[   0   30   -8 -142  -12  -46 -128 -172  -65  -88  217 -106   60   45
 -135  -31   57   50   17   97  172  -76  -58 -133  -76 -109  -93  184
   37  -49  138 -193]
tapu
[ -53   78 -108  -49  -24    9 -102   76   26  250   48  -51  -26   34
  -53   65   49    1  -45  -22   15   20   10   82    4   77  118 -119
 -142  -10   92 -239]
rumeg
[ 199  162  119    9   84  -27   73  228    4    7  233   78  179   63
  -73   43  183    2 -101   53  -56  154  311   57  -63  115 -112  -92
   44  -66  -28 -179]
nupag
[  95   -4  -85   66    9   43  -27 -125 -102  114  115   74  -94   -5
  -34   57  -66   -2   49   30   15    6 -128  -23  123  -16  -18   36
  101 -127  253  280]
tapu
[-647 -208   31  149  451  103  -51  -37 -137  109  319  -80  -68 -365
 -440 -626  132  368   21  -96  -22  -66 -122 -236 -171  314  201 -239
 -142   52 -159  353]
vog
[ 214  357   29  -19   42  132  -62 -216 -124   50  285  167    1  399
 -299  -33  299   77  -52 -315  -20 -102  209   27  127  501  -39  211
  -42 -213  -17  -93]
gamim
[ 183   63  -44  -36 -100  149  -19 -201    8   28  118  343  -21  179
  -75 -134   50   57   32   10 -201   -5 -110  117  -53   86 -127  -82
  109  -10  -51  -46]
gamim
[-108 -156  -24  -54   53 -129   25   54    3    9  -90  -80   37  108
   19    3   27   38  -80  -94  -58   32   46  -87  -47  280  -51  150
  181   55  179   31]
demes
[   6  -32  -57  -62  137   74   38  169 -113   22    7  131   45   75
 -205 -100    9  108   11   18  -57  -71  -25   54  105   76  -52  -52
   47  -58  -83   69]
gamim
[  72  146  -99   10 -104   35  -79  261   10  169   40   79 -253   22
 -290   -2  -92   43  -34  -64  -51  108   17  100  128  -29  -59   14
 -143  -57  -29 -111]
riv
[ 511  251  277   83 -143  -45 -188  -90  -62   44   76  228  191   85
 -172  347   93 -187 -120  255  -75  419  446  243 -337  107 -153 -230
  125  -57   96 -343]
tapu
[  93  -52  -33  144   50 -145   61 -165  -63  -29  -27  173 -172   -8
   74 -149    6   35 -117  -34  -23   -1 -120 -155   29   -6   38   73
    2  -73  108   75]
vog
[  -2   35 -162  -66  -32    9   62  319  -20  -79  221  150  -80    0
 -233   57  -23  -91  -33 -149  -13  208   78    2  252  -89 -277  217
  -44  121 -160 -170]
leg
[-242   82   95   36  333   29   54   24  -85   72   61   64 -282  -25
 -232 -134  198    0 -192 -121   99  207  195 -139  -97  364  -59   17
   41  204  -74  -98]
Relot
[ 315   43 -146    2  -34   92   19 -140   -2 -100  -64  357  -19  118
  -69  -53   88   84   51   12  -40  -87 -202   43  110 -213  -29   42
  -76   49   55   46]
tapu
[-217  -67  142 -183   37   60  -10  202 -146  188  192  281  -83  117
 -578 -235  -82  140 -159   56 -189   30   12    5 -113   53  -14 -182
  130 -139  -40  164]
leg
[  72  107  -19  142 -157  -30  -62  339   -4  -41  299  175  297  104
 -264  -49   76   76  214   89 -231  211  187  -24  168  140 -155 -148
   45  -62 -293 -116]
Relot
[ 429  188    8 -437 -400   -3   19  209  342  222   18  227 -190  111
 -451 -229   73  157  456  -61 -233 -110 -125   89 -144  -38    4   12
  168  117 -136 -238]
demes
[-148  202 -335 -199   22  100   43    5  -60  224   27  466 -176   69
  -70  -66   25 -108 -175 -134 -170   37 -242   61  183  -46  -25  -49
  235   41 -192   56]
tapu
[ -36  -41   55    8   38  -12  -83 -163  -48   26   46 -124  -61   18
  -45    2   12  -71  -64  -53   33  -15  -29   10  -43  -12   44  -96
  -53  -74   45  -43]
Relot
[  31  244   38  -39  145   21  -34  218 -150  103  212  100 -105  237
 -319  -40  171   54  -63   -7  -91  142  147  -32   94  -79   69 -398
  236  163 -145 -251]
vezi
[  -5 -136   34 -166   20   68   60  170  -21   -6  152   95   39  129
 -328  -59   42   15  -64   82    4   53   61   53   13   39 -114  -30
   39   10 -131  -89]
nupag
[-174    0  -45 -102  117    6   46  215   -4   97   23   22 -152   65
 -236 -159  109  -23   33 -120  -54   86 -117    2  125  336   32   46
   49   -8  -98  -70]
Vamu
[  65  -28  -64   62  -88   -8 -114 -155 -124  -66   92   11  110   -4
 -134  114 -121   21  -66   25   37  -57   55  -68   -4 -153   50  122
 -124 -155    7  -15]
vezi
[   1  -84   14  -24  -59   89   70   33   17    2   94  127  122   44
 -239  -58   69  -47    7   -4  -81   43  116   44  108  244   48    7
 -132 -305 -310  202]
gamim
[  39   61 -187  -54  -71   90    7   96   17    2  -32  287   61  -23
 -247  -16   89   43  102   26   14  -13  -18   31  -10   60 -107  109
  -73  142  -59  -12]
vezi
[-215  -53 -150   51  206   42  -60  -33  -85   33  -43   25  -78   18
 -129  -78   81  146 -159 -136   57    2   54  -88   55  241  113  -30
 -199   78 -129 -130]
rumeg
[ 127  229 -123   59   26  199  -54  -86   52  -20  -46  110 -113  -43
  -44  -74  124   48  115   23  -45   -7  -93   90  132  135  -54  201
 -196 -120 -207   48]
Relot
[-157 -140  132  -70  267  -74 -146 -365 -313   50  107 -117   19   45
   47   85 -118   -1 -122   52  142  -95    5 -100  -86   46   25   93
  -12 -222  220  113]
Vamu
[  90   97   -8 -218   59  -52  -81 -285   12  -62   70   25  -21  -53
  -46  108   11  -40  -61  -12   85  -63   51 -143 -174 -110   49  170
  -36   24  -57 -147]
direl
[ -64  208   -6  270  363  -74   45  478   91  320  173   60 -471 -216
  138  -78  -30 -232 -146  183   10  290 -273   11  622  273  -58   80
  343  -24  237  441]
demes
[ 146  217  -58  133  -81  107    2  266   44   75    7  127   50   12
 -209  109   -8   26  214   50  -26  -22   38   79   36  137  -92  137
   19  172   99  -32]
vog
[  51 -593   98  -49   35 -219  217 -239   75   56 -140  219  173  236
  163  266 -274 -635  -28 -138 -220 -195  144  135   98  206 -383  713
  567  302 -249  133]
gamim
[  58 -275   25  249   11   59 -101 -454   59  169 -168  -69  148  246
  447   87  132  233  -38   62    3 -151  167   16  -77  330  217   11
 -259  -75  219   14]
demes
[-284   12   80  -53  313  147  270  344 -252  102  314   68 -148  -16
 -143 -153   -5  -82   18 -127   57  249  -43 -120  254  486   -7  134
 -106 -324  -39   88]
riv
[ -23   -8  -98  -50  181   62  -20 -175 -123  -65  107  -23   -1  -26
   -2  117  -45  -89 -202    5   68  -81 -101  -71  -70 -118   41  133
   31  -48  140 -139]
vezi
[ 175  224   24  193   63  -73 -101 -122 -170 -169  -35  -22  -95   62
 -232   31  -10    4  -32  -20   39  -40   67  -96  -89   16  -54   89
  203   77  153 -136]
Vamu
[  40  -13 -104   63   35   48 -113 -188  -83   62   83  -13  -22   12
  -95   41    2  -31   27   77   21  -48  -62   16   36   86  -21   67
  115    5  111   55]
direl
[ 175  398  253   23   13 -425 -347 -411 -282  -19   60   20  201  110
 -458 -332  321  227 -146 -161  353 -340  406 -176 -410  384  -14  264
  180   85  232 -628]
gamim
[-113  358 -295  233 -105  306  -45 -285 -187 -138  181  586 -201   56
 -101 -298  219  110   74  106  311   35  -71  -84  202  467 -297 -511
  218  170 -402 -174]
tapu
[-234   86  -18 -148   87  -47  -52    6 -112   97   99   39 -170  -65
 -121  -74  -35  -74 -111  -42   39  180   38  -81 -123  113  -85  -23
   -5    8 -184 -248]
demes
[ 139    4  -49   38  233  236 -168 -297  -45   28  -49   49  -93 -137
  201   74 -129   29 -256  267   33  -98 -309  124   62 -207  237   -6
 -190 -285   67  -77]
Relot
[ -44   72  131   92   95  -97  111  544  -45  -15  212   66  120    6
 -307 -101  126   15  -82  -29   72   44  371   31   56   -3 -204 -271
   -2   79 -155  -99]
vezi
[ -80 -171  -14  -83   26 -130   40  380  177 -106   23  -31  154   84
 -159   -1   45   19  -76   47  -62  -64   83  -61   48   64 -121   26
  267  212  -29 -152]
leg
[ 123 -531  136  289  274  -21  223 -242 -315  169  202  224   -1 -290
  305   88 -257   35  -66  172  108  264  -24 -204  209  -28  238  217
 -343 -529  625  824]
riv
[  14 -294   39  -42  360 -300 -130 -473 -314 -223 -148 -162 -195  225
  -19  118   63  205 -209 -214  -37  218   94 -439  -83  269   70  -21
  -93 -208  251  406]
demes
[ -15  -10  -85   41   -3   18  -85 -134 -169  -60  169 -152   10  105
  -38   31  -10 -132  -24   54 -100   92 -207  -17  -22 -138   24  -99
   23 -168  104 -168]
vezi
[-303 -204  115  100  208  -53   16   93  -39  303  172  267  -33  128
 -184 -266  131  164 -148 -305  -86  125   30  -71    1  501  118  -38
 -311   41   68  -15]
tapu
[  51   74  -30    2  203   62  -29 -364 -188    1  192  -17   63   16
   68   86  103  -68  -63   -3   77  -41   15 -105  -66  -65  123   41
 -119 -223   22  -91]
tapu
[ -60    1    9    9   90  142   57  172 -209   22  -46 -101  126  166
 -171  233   -1   88  -23  -23  109 -104  376   84  -14  242 -193  -14
  -91 -217  145  311]
riv
[-108 -103   27   57   81   54   32   54  -71  -47  317  -10   91 -134
 -114  160 -107  -83 -131 -169    0  324  225 -106 -127  585 -100  273
 -233 -227  -49 -241]
direl
[ -47  -15 -113   -3  227  -25   86  153   62  225 -130    8  -74   12
 -187   82  148   12   32   41 -136  -31  -41 -156  -24  319  145  216
 -139 -265  207  432]
Relot
[-157  160 -138  -82  204   70  -44   78 -150  187  207   10 -106  -79
  -57   13  102   64 -262  -92  106  164   92  -28  -10   39   42  -15
  -54  -17  101 -351]
Relot
[ 108 -124 -116 -135  115    2  -47  -43 -183  101   60  147  -29  122
 -159  -33  -18   91   13   54 -195  128 -116  -19   -7   28    4    4
  187  -80  -23 -187]
tapu
[ 214  -90  -57   79 -140   26  -54 -180 -130  -28 -155   40  102  189
  -23   29   28  141   50   36  -39  -75   32   69   19  205   18 -159
  138 -182  210  212]
demes
[ 122   70  -44  165   91    2 -164 -155 -125   67   61 -104   18  -60
  -28  178   15  -21   11   17   -8   96   77   24   89   51  133  -33
  -31  -65   39   62]
vog
[-113  245  168 -519  214  304  339  308  -53   82   -7  341 -471  -44
   38 -475  138   90   -6  107 -310  433 -275  190  258 -357   50 -404
  144 -209 -432  603]
riv
[ 233  173 -118  -31 -215  144   26  117  -90    2  178  368   -5   21
 -261   94  -41  -18  204  125   53  165   63   67  286 -161 -144  -71
 -103  -53 -113  194]
rumeg
[ 609  278 -249 -158  230  268  153 -262    7  228 -104  333 -353  348
  175  371   -3 -325   -5 -170 -137 -452 -163  260   88  127 -127   52
  181 -186    6 -200]
riv
[  -8  133  -30  310  197  -10 -119 -284 -106  -44   21 -135  -90  -27
    5   72  -10 -163 -185  -34  -57  -24   40  -47   76 -116  121    1
  -14  -67 -101  149]
gamim
[ -17  -92   -8 -145  -55   67   27  120  -81  111  105   87  247   64
 -283  -65   42   83   62   -2  -48  -64  115  109  -72  157  -29   12
  -21 -152   -7    9]
gamim
[-195   58   17  -57  124   90   14  254  -22  106   85 -197  -73   24
 -117  -13    3  -40  -17   31  -85   19  -36   81   71   19  -45  -17
  339  117  116   70]
leg
[ 100  -69  -16  -26  -17   22 -132  -46  117 -119   77  -71   80   27
 -133  -24  128   99  107  130   37  -13  -22    5   80   41   13 -201
  -36   46  -40   43]
rumeg
[ -64  170  -71 -135 -118  328   70  128   83  222   31   63 -137   -1
 -279  -70   91  -66  195   -1   20  -41  -68  189  114    5  119  -26
 -173  -46 -272  -13]
Relot
[  -4  280 -129  117  252   50   15    3 -279   -9  160  -35 -325 -189
 -200   31  155 -113 -199 -194   96  359  193  -67  118  315  -16 -131
  -12 -243 -115  -36]
leg
[-141  -85   -5    8  152   58   75    4 -179   33  -33 -151  -74   99
  -49    8   39    7  -70   93   30   33   47  -41  -12   29   89  -43
   65 -151   73   27]
Vamu
[-285 -172  -13 -304   28  207   11  -84 -108 -146  -30  156   88 -230
  -13  -28  -49   97  -21 -158  175  328  -31   56   33  655  -98  204
  -89    1  -92  180]
direl
[ 121   35 -149   -8 -114  140   27 -124  149  168   98  135   12   65
  410   78   56 -250  -40  155   25  -12 -333  254  352   64  -29  137
   29 -148  148   96]
nupag
[-298  -67 -102 -194   31  -19   -9  402   47  165  -52 -186  -82  -39
 -211 -181  -28   67  241   33 -100   80 -225  -22   41  225  -43  304
  -27   25   -1  -92]
riv
[-177  -75   63 -218  290  -65   99  -76 -277  105 -227 -286   63   82
  -86   23  200  161   55  -88   -5   42  313 -147 -352  328  157 -138
   29 -103  -24   97]
nupag
[-142 -107   16  -19  263  131   56  342 -100   41  214  133  -82  -13
 -289 -197   87   99  -96  -90 -188  310  -72   67   29  515  -85 -279
  -43 -167  -95  -21]
vezi
[-261 -153  123 -179  486  203  277  -42 -530   84  448  -39  386 -333
 -400  424 -214 -434 -197   46  207  110  441 -122 -871  434 -158  106
  179 -250  314 -418]
gamim
[ 145  -96  150    7  101 -121   34  -23 -111 -102  -48  211  303  262
 -132  -11  152   82  -11  -16    5  -29  188 -130  -69  304   72  204
 -117  -54  -61 -301]
tapu
[-284 -117   40 -444  193 -145   83  387 -237  100  514  -66  265  224
 -334  -14   70  -52 -172 -129  120  -33  107 -157 -147  119  -92 -191
   21 -206  136 -579]
demes
[ -52   55    8  -29   99  -58   42  134  -10  121  173  105 -217   39
 -157 -136  138   -7 -109 -149  -50  304   47  -81   98  219   -8  127
 -113  -29  -11  -83]
demes
[ 253  232   34   37   79  -71 -176 -250  -37  -15  150  432 -185 -220
   85   92 -162  -40 -325 -110  -90  208  -81    9  116   40  -57   -1
  128 -114  160  283]
leg
[-182  318 -190 -318  154  396  209  255 -288  -38  273  -19  213   67
  -33   85 -145  -22 -138   60 -265  126  -38    3  -33  574 -109  677
  899 -302   64 -379]
riv
[  11  -17  -19   64  194 -149  -29    0  -38   91  -85 -103  -82  -14
   71   52   39  -49  -18  -73  -43    2    4   -8  -21   76  -10   77
   83   63  203   28]
Vamu
